In the rows, zero is written as 128.
Each row has a class, written after it.
[144 233 131 133 132 170 155 101 101 110 133 139 168 103 148 147 116 201
 168  61 118 138 134 176  95 122 169 117 144 117 121 163  96 109 128 167
 159 116  99 105  97 158 141 139 101 146 113  83 125 134] : <45>
[ 83 167 121 122 118 114 149 194 135 136  91 156 176 171 144 157  82 178
 148 150 106 154  21 157 115 147 122 129 107  82 109 103 173 139 126 147
 123  85 156  97 173 196 125 107 124  92  70 117 132 124] : <79>
[135 193 141 111 137 157 172 122 101 118 124 145 170 114 133 187 119 153
 149  78 129 150 148 162 118 118 157 147 129 125 108 160 100 129 109 141
 171 116 135  86 142 145 141 126 129 126 128 109 137 130] : <112>
[ 75  81 157 146 141 100 126 147 101 154 139 138 142 177 150 105 146  93
 101 112 125 117  86 107 135 158 121 126 104  70 107 171 134 190 116 121
 160 102 125  64 133  86 119 159 163 101 119 175 141 151] : <79>
[118 175 133  99 131 143 192 151 130 136 144 147 168 115 157 206 127 129
 173  88 149 138 149 156 112 133 149 125 133 124 137 182  87 128 109 105
 144 137  97  80  94 146 120 145 116 112 102 118 145 162] : <79>
[164 201 139 122 111 124 163 143 142 130 157 145 186  91 146 199 128 187
 163  89 140 139 171 137 137 134 156 103 113 105 142 175 106 105 128 111
 157 132  80 115 109 156 116 163  86 127  91 106 112 142] : <12>
[144 112 122 129 122 115 126 117 160 122 125  76 131 123 114 211 158 161
 155 131 145 172  70  97 133 150 133 125 101 142 118 128 165 114 118 118
  90 136 150 161 100 116 119 130 103 109 112 112  65 187] : <12>
[177 118 113 156 157 193 143 156 149 169 161  96 127 135 111 155  97  90
 129 164 138 159 161 106 171 160 117 124  83 131 183 114 188  94 116 146
 155 151 129 103 143  80 111 149 193 172  98 165  89 129] : <12>
[124 133 135 135 193 140 201 133 101 165 169  84 140 113 173 237 119 131
 185  84 153 132 130 159 141 136 131 127 132 148 106 180  81 113 108  63
 188 148  80  62 109 164 124 168 130 148 148 108 131 126] : <112>
[152 156 119 110 145 135 159 149 124 128 152 153 158 122 159 212 128 179
 149 102 146 115 117 134 128 116 136 135 135 101 122 170  86  94 101 116
 158 133 137  76 145 157 120 152  92 166  77  81 121 164] : <21>
[131 141 121 151 122 146 127  97 168 121 119 135 122 136  82 151 171 151
 122 121 176 144  92  96 122 146 152 153 116 131 122 128 158 113 129 132
  84 136 182 156 120  99 135 101 121  92 106 106  45 185] : <47>
[116 127 126 144 164 132 142  82 172 135 142 165 113 143  87  88 171 170
 128  95 132 101  73 126 121 127 183 118 134 146 105 131 161 133 151 179
  84 130 192 134 139 109 132  86 114 142 155  87  59 141] : <90>
[111 115 125 132 145 135 111 140 159 124 111  96 134 151 111 181 157 146
 153 131 160 150  53 111 119 139 135 138 104 154 117 138 150 128 134 140
  87 121 158 167 120 126 122 110 107 140 103 123  89 186] : <62>
[107  98 136 122 141 144 134 134 123 153 143 107 148 163 146 138 139 102
 115 108 125 133 120 124 147 187 116 141  92 108 127 160 117 178 119 116
 152  84 109  70 103 106 128 144 152  92 132 168 138 128] : <112>
[153  99  94 122 149 168 116 127 171 115 111 108 101 166 108 143 157 152
 129 113 138 105  73 123 147 150 153 148 137 133 111 119 138 118 132 160
  86 138 114 124 100 108 135 133  89 132 154 109  58 171] : <112>
[116  84 128 169 166 181 145 127 126 156 171 132 118 103 122 142 126  85
 122 164 145 163  70 100 170 150 120 171  91 130 131 103 174 123 115 123
 118 132 112 114 147  72 133 138 193 125 121 156  84 132] : <47>
[157 102 177  82 175 146 133 123 113 133 127 117 144 162 141 177 163 145
 148 120 154 117  97 154 112  54 155 141 148  95 121 156 134 118  78  52
 131 117 157 120 159 145 118 140  85 173 116 135  98 175] : <21>
[138 113 121 143 127 138  91 130 173 153 115  47 132 145 130 178 123 133
 157 108 162 150  43  93 139 149 120 125 103 134 133 142 162 134 133 138
  99 123 127 142  94 114 131 123 110 124 127 109  73 169] : <79>
[142 149 110  95 128 133 190 150 128 130 118 118 153 155 147 168 114 157
 178  87 168 144 121 176 128 150 159 124 149 104 118 158  89  89 107 109
 132 154 123 112 145 163 123 133 123 154 137 108 111 136] : <47>
[108 154 156  96 134  97 140 158 109 134 159 114 156 152 147 131 133  97
 123 111 134 115 151 125 115 185 114 135  97 103 124 173 125 180 106 111
 166 102 132  54 100 125 119 179 141 105 156 162 152 139] : <62>
[109 180 103 103 117 111 170 251 129 180  94 147 130 199 155 167  59 160
 148 177  95 156  47 166 106 178 114 134  99 122 100 128 147 134 114  79
 118 121  93  71 124 193 110 144 118 150  89 137  92 146] : <134>
[110 155 110 116 123 117 162 196 120 138 134 144 181 157 139 154  86 190
 145 160 113 143  36 138 125 165 118 145  99  95  94  99 160 129 115 127
 136 114 153  70 156 191 132 128 138 108  86 113  94 139] : <90>
[117 177 126 144 115  98 160 200 127 144 115 150 157 127 107 168  86 190
 138 152 109 197  29 130 100 158 110 129  90  89 108 100 174 138 115 104
 153 101 150 140 176 183 132 125 144 117  69 126 120 117] : <12>
[131  75 128 193 169 156 125 135 140 163 151 101 122 126 139 167  83  86
 142 130 148 160  58 105 159 134 105 142  91 114 145 110 164 127 134 127
 130 133  97  92 127  94 133 145 181 151 120 151 106 106] : <79>
[146  72 118 136 133 152  97 106 142 141  72 121 141 179 116 198 143 131
 128 126 162 161  84 102 138 106 125 168  95 146 100 128 170 111 138  91
  81 123 183 204 146 111 144 121 109  99 110 160  48 195] : <47>
[134 197 125 115 105 146 169 124 126 141 149 146 178  91 147 220 134 159
 155  66 164 161 144 147 117 162 151 118 121 143 143 182  70 130  91  89
 137 126 113 119 108 174 140 147 132  76  98  93 110 159] : <47>
[139 136 152  84 141 121 185 160 142 145 151 124 195  82 127 204 127 131
 151  44 162 165 147 163 107 130 157 140 130 133 126 176 109 125  93  67
 160 131 122 108  84 143 107 164 106 124 137 153 126 161] : <62>
[ 90 105 157 115 129 123 131 154 118 181 131 142 149 157 145 122 123  72
  94 109 152 133 150 140 129 174 102 163 100  89 123 174 127 170  94  76
 162 111 121  75 136 103 126 155 164  88 126 183 139 133] : <47>
[136 118 125 151 114 129 157 179 126 129 139 113 161  99 146 187 146 180
 165  59 149 120  87 175 122 105 126 137 138  97 102 160  87 116 127  81
 156 110  90 113 143 165 118 174  94 165  91 104 130 148] : <21>
[ 87 184 112 144 141 114 167 177 124 114 124 138 150 190 133 148 110 197
 161 171 124 145   5 146 107 166 131 142  87  91  87  90 164 131 147 158
 126 115 145 116 160 196 125 132 135 127  65 133 115 135] : <62>
[106 162 130 126 122 142 153 129 120 178 142 150 191 101 154 199 122 138
 157  66 129 172 126 168 104 125 133 142 117 154 119 170 106 131 139  73
 130  96 129 132  86 162 135 119 115  96  81 123 129 146] : <134>
[ 99 117 130  90 155 125 128 127 122 149 160 121 151 166 172 122 107  94
 108 114 122 127 125 124 132 192 124 147  95  72 124 177 126 165 101  96
 143 109  76  53  98 105 127 176 157 104 137 178 144 139] : <45>
[ 87  98 118 136 133 137 102 110 161 142 123  71 122 150 123 195 145 134
 164 144 169 138  90  98 116 125 133 122  96 152 122 132 161 129 134 120
 105 127 142 129 108 132 140 121 105 124 131 110  65 194] : <62>
[128 122 121 135 113 135 134 127 157 140 106  86 124 139 112 159 155 144
 150 124 162 149  80 114 133 148 145 133 121 152 106 124 154 116 121 114
  87 150 164 153 117 110 124 117 120 115 122 100  43 188] : <47>
[149 165 115 113 132 121 158 164 116 136 151 126 180 128 157 189 126 160
 162  61 148 142 109 156 127 125 123 122 124 144 129 168  96 109 115  97
 145 123 159  90 133 163 132 166 100 172 136  95 121 138] : <21>
[ 98 100 153 110 149 120 140 140 103 169 164 101 164 170 167 134 125  78
 112  96 149 168 140 129 125 204 106 142  82 111 132 157 126 167  94 103
 172 124 101  64  91 112 112 190 184 107 135 183 144 136] : <62>
[149 118 130 114 148 148 196 145 138 149 153 122 166  91 135 232 147 164
 174  64 135 133 122 154 121 126 159 127 129 120 113 159  82 139 130 101
 164 110 123  95 110 162 127 159  93 108 109 133 107 162] : <112>
[145 139 133 108 146 129 119 150 135 134 174 115 154 163 158 103 102  88
  93 101 130  71 152 125 147 160 128 135 110  96 138 172 123 174  98 118
 172 101 105  31 102 113 111 190 147 141 111 162 142 133] : <21>
[139 195 143 113 113 123 145 111 115 115 162 137 183  56 139 169 148 179
 139  34 148 133 143 159 133 124 158 121 137 156 138 169  79 122  98 105
 146 113 114  84  83 166 141 130 120  98 152 105 101 122] : <45>
[ 98 174 122 109 129 129 155 169 105 155 120 114 178 104 149 196 144 161
 164  50 117 164 111 166 102 129 141 118 119 131 114 160 110 137 132  95
 157 116 119 110 122 152 125 166 107 117 136 109 126 166] : <62>
[132 163 147 121 125 131 152 151 132 113 150 129 179  61 151 193 145 151
 160  39 149 128 158 176 103 126 172 119 147  98 129 205 103 113  89  67
 159 109 100  90  86 145 126 167  89 140 142 112 130 161] : <12>
[119  80 143 216 184 143 131 132 175 185 138 128 108 150 143 164 125 141
 126 135 127 127 139 117 160 144 118 108  83  79 171  98 195  95 139 125
 126 143 116  89 124  44  94 155 153 139  77 138  62 109] : <12>
[147 162 144  88 139 145 169 145 127 132 137 133 174  78 131 199 124 171
 171  69 132 139 123 148 110 119 147 102 136 126 142 167 116 139 106  98
 158 100 128  69 108 132 131 157 100 127 141 114 116 166] : <12>
[116 123 120 112 126 111 135 150 125 132 159 107 174 149 153 134 117 100
 110  96 128 119 153 124 140 184 117 131  87  82 118 178 129 173 101 126
 169 114 110  65 104 127 122 162 151 114 121 169 163 122] : <90>
[140 140 128 116 145 140 198 172 104 121 147 122 166 129 145 200 155 176
 185  77 161 159 113 160 112 131 147 120 133 119 105 153  99  99 111  85
 149 118  98  92 126 162 130 166 134 150 128 127  79 160] : <45>
[128 188 120 150 114  95 141 179 139 155  94 164 169 167 113 151  78 185
 141 129  97 122  65 157 122 158 156 130  98  94  81 126 175 145 129 148
 140  94 144 120 159 193 141 113 105 103  64 116  86 115] : <134>
[101 215 151 204 108  76 124 184  66 142 141 183 212 133 124 153  75 198
 150 137  66 122  60 139 125 126 146 126  95 103  80 107 158 152 134 198
 144 112 171 119 131 163 140 131 112  87  49 102  99 127] : <62>
[ 69 186  97 131  97  91 144 169 142 113 120 166 174 160 145 156  65 197
 113 167  87 145  48 138 148 145 127 114 106  82 114 102 159 125 106 137
 114 131 143  92 164 187 129  96 133  86  84 107 127 106] : <90>
[144 190 114  94 142 185 190  93 140 168 157 133 184 102 141 164 116 167
 159  66 120 105 223 168 146 153 167 131 126 190 149 154 128  97 112 115
 161 118 173 139  85 133 137 125 138  56 148 100  99 134] : <112>
[116 137 120 139 131 117 118 103 147 109 123 106 132 127  97 166 162 152
 133 129 151 154  93  97 120 142 152 142 108 151 115 127 159 114 130 128
  98 138 178 158 110 117 126 112 112 105 125  97  78 181] : <62>
[122 158 123 115 121 136 183 132 103 151 158 154 168  79 138 191 125 172
 169  76 125 141 155 159 111 111 150 132 118 121 116 175 107 114 115  99
 144 132 116  82  96 146 132 121 108 137 146  98 116 140] : <90>
[141 173 140 114 123 134 186 149 137 142 147 126 166  73 143 219 130 173
 181  89 144 189 121 157  89 153 147 132 108 116 135 153 118 105 116  93
 145 118 129  88  95 156 119 146 106 133 106 107 105 157] : <12>
[137 202 135 122 115 134 164 152 115 156 158 159 187  80 144 188  98 147
 154  55 121 145 132 165 103 138 155 150 140 126 127 184  97 121 105 130
 155 131 124  99  72 142 131 158  88  92 127 100 130 158] : <79>
[105 146 116 183 120  84 150 230 150 158  97 169 168 147 127 178  54 185
 150 159 102 136  27 149 113 147 134 125  92  70  97 115 175 133 131  95
 141  95 167 113 180 202 137 125 114 132  40 141  99 121] : <134>
[111  94 144 171 150 189 134 166 140 139 169 124 165 102 134 128  89  61
 130 184 123 111 142 122 178 150  98 152 102 127 160 111 183 120 135 167
 159 108 127  94 140 100 124 150 174 125 107 190 154 121] : <62>
[145  71 109 175 175 160 143 131 142 162 172 103 127 102 130 155  78  92
 129 142 126 153  95 107 168 163 135 163  77 111 139 107 171 109 108 147
 140 151 136 101 151  83 132 127 219 154 118 154  90 103] : <90>
[160  78 129 168 168 174 138 168 152 160 179  91 121 122 131 152  93  87
 140 142 146 160  99 114 154 163 115 130  93 139 159  90 169 119 127 125
 126 126  96  87 121 110 111 179 195 175 139 147  75 112] : <62>
[107 198 124 126 103 115 145 196 116 140 125 143 198 183 119 134  71 147
 147 168 113 140  66 139 123 148 134 143  95 111 110 138 179 137 116 120
 138  89 163 122 161 190 140 111 130 116  72 143 119 148] : <21>
[130 101 122 185 165 167 127 140 138 162 166 118 113 117 158 145  83  81
 122 142 129 138  86 111 178 138 111 138 105 147 154 105 149 117 127 135
 129 152 110  75 133  87 122 158 198 153 128 129 102 106] : <79>
[119 180 116 144 139  85 155 171 126 104 121 159 150 184 128 139  82 185
 114 129 102 129  18 140 144 170 142 125 131  99  84 101 136 144 110 152
 113 117 129 109 140 191 123 107 158  96  88 117 114  93] : <112>
[136 149 134  99 131 142 199 153 121 162 133 147 163 100 130 197 138 154
 173  71 153 136 169 165 109 130 145 128 138 135 120 167 101 120 105  82
 153 120 141 106 125 136 127 150 108 106 136 103  99 156] : <47>
[137 106 114 123 124 123 142 140 154 145 134  70 131 149  87 199 141 137
 158 143 195 176  91  88 127 160 128 155  91 127 115 141 167 116 119 124
 109 135 143 143 132 120 124 130 118 111 124 127  52 189] : <47>
[118 168 150 122 100 106 173 130 105 168 165 172 205  89 160 187 113 203
 161  96  93 154 123 129 121 159 166 115  98 122 125 163  95 126 118 158
 161 123 193 121 119 132 133 158 101  81 117 108  98 169] : <62>
[124  58 109 185 169 173 124 153 148 171 162 103 108 111 144 159 102  87
 139 144 137 135  51 116 179 153  96 150  94 136 147 114 164 117 135 127
 123 123  83 102 128 110 129 147 169 140 133 145 110 108] : <79>
[102 149 115 151 119  89 179 195 136 143 117 136 151 165  97 181 104 213
 136 151 107 146  30 124 129 171 122 119 113  58  96 110 153 141 130 123
 159 105 133  91 173 192 125 135 103  72  86 118 105 137] : <112>
[118 118 123 116 118 151 125 122 161 153 125 108 142 154 118 168 143 137
 149 128 149 149  69 104 130 140 134 133 111 156 116 152 161 132 129 157
  96 121 159 158 113 118 127 112 108 111 113 112  84 194] : <79>
[143  59 126 157 136 142 151 141 172 135 166  56  98  67  61 180 105 124
 120 104 140 136  50 114 173 112 102 136 125  58 158 134 160 148 105 116
 154 130  51  77 128  79 121 142 137 129 194 188 125 105] : <90>
[142  91 120 141 152 132 130 136 178 147 115 124  98 155  94 185 178 156
 136 130 173 128  97 121 111 137 144 155 103 146 114 136 155 120 125 116
  98 128 162 149 134 118 121 139  98 132  96 122  43 184] : <134>
[115 134 122 109 150  83 131 178  90 150 165 134 135 161 155 162 116 112
 129 129 133 113 108 107 115 167 111 126  95  78 110 194 129 173  89 108
 172 119  74  71  92 176 130 182 105 118 135 157 161 142] : <79>
[109 116 106 120 119 147 118 116 148 151 124  72 143 155 117 159 147 139
 151 132 167 160  70 112 145 154 138 147 106 153 106 124 172 113 130 142
  82 136 144 159 121 125 122 109 130  95 112 110  53 190] : <47>
[ 92  94 149  94 120  92 131 151 118 140 121 134 157 162 190 114 107 117
 134 121 122 101 122 146 126 172 120 128 112 101 122 165  85 177  97 114
 143 119 101  36 127 124 119 172 126 132 109 123 161 145] : <21>
[ 80 126 128 115 151 132 137 158 130 166 196 124 151 180 144 178 124  65
 106 113 153 121 165 115 134 186 100 127  98 108 153 181 126 166  99 144
 171 103  80  47  82 129 120 178 158  83 127 196 143 148] : <62>
[111 179 111 143 118  85 158 191 133 132 126 157 160 177 126 157  98 196
 145 154 116 133  44 147 120 167 139 128  94  79 106 124 147 140 118 126
 134  98 153 124 160 194 136 125 120 102  62 138 109 115] : <134>
[114 187 108 127  99 127 170 162 155 152 144 180 201 139 105 165  51 133
 140 163 103 129 104 135 139 163 133 133 103 120 104 123 203 144 128 134
 108 115 202 150 178 181 140 144 138  54  81 130 115 149] : <47>
[144 187 120 124 134 140 183 149 119 135 167 129 186  98 157 205 116 163
 172  66 124 134 124 161 110 136 156 118 131 108 118 184  90 117 120 127
 151 134 139  80  91 166 125 141 104 147 106 113 129 152] : <90>
[149  99 116 169 137 196 118 141 149 168 152  98 127 103 148 137  89  97
 126 170 105 144 140 121 183 158 109 132  75 154 170  95 172 113 116 119
 134 138 101 121 106  69 115 142 184 149  88 147 101 111] : <12>
[ 89 193 109 110  88 104 160 183 143 154 112 179 184 171 137 149  58 175
 130 166  95 148  77 146 143 171 123 123  77 104 126 121 174 139 112 152
 131 108 166  96 160 184 126 104 123  84  84 122 136 103] : <79>
[142  53 130 171 159 218 118 134 136 153 154  93 121 134 108 169  86  36
 122 174 149 140 154 118 186 131 109 163  99 158 148 114 148 141 107 149
 144 115  85  99 168  89 133 121 221 148  97 153 120 109] : <112>
[110 111 147 119 132 137 127 139 132 144 154 131 139 141 148 119 117 100
 115 127 134 114 156 136 126 174 110 133 100  72 149 157 134 167 104 105
 156 112  91  64 125 100 120 178 165 117 114 164 161 132] : <12>
[138 218 136 151 130 117 180 129  91 106 177 149 166 111 121 215 161 157
 147  86 141 153 182 124  91 137 135 137  96 116 106 196  93 148 134 125
 167  93 155 119 101 158 122 138 119 118  84 119 164 131] : <112>
[128  52 124 178 193 170 137 135 149 147 172  99 113  97 130 135  92 101
 125 144 140 135  71 106 157 145 109 160 107 139 148  91 163 123 119 137
 143 125 128  91 144  82 131 146 205 140 140 150  98 111] : <90>
[ 97  89 139 116 153 101 130 179 109 162 162 133 151 175 166 119 112 115
 123 133 142 105 133 135 138 174 108 120 102  65 138 167 100 161  98  93
 162 117  61  45 125 142 123 169 148 132 109 176 145 115] : <45>
[143 156 125  88 133 127 182 130 121 146 167 131 183 105 139 196 142 162
 172  50 143 139 140 145 110 134 154 111 129 116 124 176 102 128 110 130
 146 134 138  74  92 157 139 144 103 122 156 116 100 156] : <90>
[ 90 117 123 139 142 118 129 128 173 126 119  82 126 166 118 187 153 140
 149 127 167 167  67 109 113 142 145 127 111 149 103 119 156 122 125 157
 108 148 132 159 111 127 121 127 109 125 104 115  68 183] : <62>
[ 97 136 104 111 147 153 131 154 150 142 212 111 149 126 161 149  77 119
 110 146 141 110 115 124 149 166 107 143 102 103 145 174 127 139  96 115
 154 118  82  81 125 136 118 186 159 133 113 164 161 135] : <45>
[122 141 145  98 119 144 121 160 113 193 189 140 162 144 151 103 110  87
  97 101 115  84 163 128 156 168  95 119 115 103 149 188 128 188 105 107
 166  96  92  29 103 112 117 192 139  93 158 136 153 128] : <79>
[104 119 159 113 133 105 115 122 146 153 168 159 184 137 134 125 128 101
  90  91 136 130 167 115 123 173 129 129  93  80 140 166 145 185 114 130
 152  85 120  70 110 102 112 162 153  71  85 166 144 137] : <12>
[125 108 140  95 155 142 118 141 114 145 150  98 163 162 145  96 122  86
 108  96 134 109 154 121 158 155 117 129 117  90 133 148 113 185 106 120
 172 103  87  71 109 101 127 137 170 112 122 168 162 103] : <112>
[121 113 134 111 123 117 144 150 121 130 168 135 153 161 146 144 116 116
 114 105 138 104 157 125 139 176 117 137  93  80 123 187 111 173  87 125
 152 111  79  48 102 103 127 175 149 116 154 163 137 128] : <90>
